Here is a tiny trained network, its code and every weight. The questions are about switching its units off for an input and a class, where a switched-off unit gives its printed mean instead of its output.

import numpy as np


def w(rows, s, z=0):
    codes = np.array(rows[::2]) - 128.0
    scale = np.full(codes.shape[1], s)
    scale[-1] = z or s
    return codes * scale


def norm(h):
    return h / np.sqrt((h * h).mean(-1, keepdims=True) + 1e-5)


def f(y):
    return np.maximum(y, 0)


def log_softmax(a):
    a = a - a.max(-1, keepdims=True)
    return a - np.log(np.exp(a).sum(-1, keepdims=True))


def net(x, mask):
    res = np.array(x, float).reshape(1, 6) / 4 @ E
    u = 0
    for l in range(3):
        y = f(norm(res) @ A[l][:, :-1].T + A[l][:, -1])
        res = res + np.where(mask[u : u + 6], y, B[l][:, -1]) @ B[l][:, :-1]
        u += 6
    return log_softmax(norm(res)[-1] @ U[:, :-1].T + U[:, -1])


A, B = {}, {}
E = w([
[189,146,179,115,85,199,130,221,130,131],'x0',
[75,145,191,115,39,36,107,120,107,121],'x1',
[254,211,125,147,174,71,196,121,109,174],'x2',
[79,108,119,124,101,209,202,206,113,167],'x3',
[118,152,154,174,123,97,204,164,16,69],'x4',
[117,110,144,62,179,146,170,21,30,192],'x5',
],0.0076)
A[0] = w([
[112,219,136,192,117,67,175,248,170,130,195],'0.n1',
[124,110,62,254,152,172,181,138,77,30,123],'0.n2',
[118,105,183,160,83,62,155,116,90,37,47],'0.n3',
[54,132,71,80,165,151,103,50,169,189,50],'0.n4',
[51,80,90,119,166,120,108,27,174,138,1],'0.n5',
[114,38,126,140,21,158,64,149,182,27,156],'0.n6',
],0.0077,0.0042)
B[0] = w([
[107,145,69,189,131,62,184,146,91,169,254],'0.n1',
[86,174,97,120,126,88,105,161,82,180,211],'0.n2',
[181,108,144,106,73,118,167,190,133,108,185],'0.n3',
[196,98,93,111,88,115,169,131,126,104,192],'0.n4',
[104,128,7,192,102,125,145,132,93,96,184],'0.n5',
[114,138,124,103,156,151,39,189,139,187,237],'0.n6',
],0.011,0.0075)
A[1] = w([
[157,108,227,58,122,117,96,91,158,126,9],'1.n1',
[136,158,133,254,151,55,187,184,151,106,83],'1.n2',
[199,171,143,133,127,190,149,101,138,96,17],'1.n3',
[86,33,92,186,129,193,123,74,126,172,84],'1.n4',
[107,127,76,163,96,162,142,193,68,103,82],'1.n5',
[155,88,29,145,164,48,154,118,91,36,64],'1.n6',
],0.008,0.0013)
B[1] = w([
[96,105,93,112,65,255,86,171,44,217,142],'1.n1',
[98,237,30,231,157,89,171,70,98,51,255],'1.n2',
[172,2,199,90,169,122,100,140,122,198,146],'1.n3',
[158,121,131,66,142,105,132,44,155,148,171],'1.n4',
[160,133,182,140,157,152,138,82,165,50,233],'1.n5',
[155,169,174,217,64,94,200,186,92,103,248],'1.n6',
],0.0082,0.0077)
A[2] = w([
[118,140,182,73,188,220,130,104,127,61,2],'2.n1',
[254,215,154,108,109,113,157,189,133,143,194],'2.n2',
[90,108,20,57,111,108,117,70,144,117,154],'2.n3',
[163,144,51,128,191,189,120,127,151,169,117],'2.n4',
[71,122,76,201,107,154,54,174,154,49,175],'2.n5',
[47,159,161,145,150,153,80,175,169,145,105],'2.n6',
],0.0099,0.0034)
B[2] = w([
[80,92,251,80,217,100,153,110,123,65,139],'2.n1',
[221,63,94,128,63,142,114,94,207,75,255],'2.n2',
[197,87,58,154,96,121,166,101,165,46,181],'2.n3',
[127,63,161,157,137,110,103,51,225,168,191],'2.n4',
[187,122,201,80,144,209,69,64,115,194,244],'2.n5',
[87,155,122,110,93,57,158,173,30,96,175],'2.n6',
],0.011,0.0089)
U = w([
[16,126,243,105,245,146,156,124,142,112,2],'0',
[184,154,31,218,88,49,223,100,147,54,180],'1',
[52,197,170,84,157,174,45,218,36,205,133],'2',
[207,42,159,121,140,185,54,66,208,136,179],'3',
],0.012,0.0076)

Each question gives the input, the list of numbers given to net, and the class t.
The units are the neurons (one row each of A and B). Each row of codes is followed by its name. A weight is (code - 128) times the scale printed after its matrix; where a second scale follows, it is the last column's (A, B and U).
mask holds one flag per neuron, layer by layer. A switched-off neuron (its flag False) gives its mean, the last column of its row in B, instead of its output. The means were averaged over made-up inputs and are rounded, as every weight is.
A unit's drop is (log p(t) with every unit on - log p(t) with that unit switched off) / (log p(t) with every unit on - log p(t) with every unit switched off).
The circuit of an input: a set's keep is (log p(t) with only the set's units on - log p(t) with every unit switched off) / (log p(t) with every unit on - log p(t) with every unit switched off). Starting from the 12 units with the biggest drops (on a tie, the unit counted first), units are removed one at a time, each time the one whose removal leaves the highest keep (on an exact tie, the one counted first), for as long as the keep stays at least 0.8.
circuit, biggest first: the units of the circuit, biggest drop first
k most important neurons: the k neurons with the biggest drops, biggest first
k most important neurons of layer l: the k neurons of layer l with the biggest drops, biggest first
drop of u: that unit's drop, to one decimal
input [-6,3,1,-7,-7,-7], class 3: circuit, biggest first : (2.n5)
input [-7,8,-2,-6,-3,-3], class 3: circuit, biggest first : (2.n5; 0.n1)
input [8,6,-2,-7,-4,-8], class 2: circuit, biggest first : (0.n6; 2.n6)
input [1,6,-2,-7,5,7], class 3: 2 most important neurons : (0.n1; 1.n2)
input [3,-6,-4,-4,-1,-8], class 2: circuit, biggest first : (0.n6; 2.n6)
input [-5,4,-6,4,1,0], class 3: 2 most important neurons of layer 2 : (2.n5; 2.n3)
input [-5,-5,8,6,-7,5], class 3: 2 most important neurons : (0.n1; 1.n2)
input [6,-6,-2,2,5,3], class 3: 2 most important neurons : (0.n1; 2.n2)
input [8,4,-4,1,2,8], class 2: 2 most important neurons of layer 1 : (1.n1; 1.n5)
input [-5,-6,-1,5,0,-8], class 2: 2 most important neurons of layer 0 : (0.n6; 0.n2)
input [4,-2,-6,-3,-2,-3], class 2: 2 most important neurons of layer 2 : (2.n6; 2.n2)
input [-1,-6,-5,0,-2,5], class 1: drop of 0.n5 : 0.3
input [7,-7,-1,-6,5,4], class 3: drop of 2.n5 : 0.0
input [1,2,-7,-7,4,-4], class 2: circuit, biggest first : (0.n6)
input [5,8,-6,3,5,-4], class 2: drop of 0.n6 : 0.2
input [2,5,6,-1,-3,7], class 3: drop of 0.n1 : 0.6
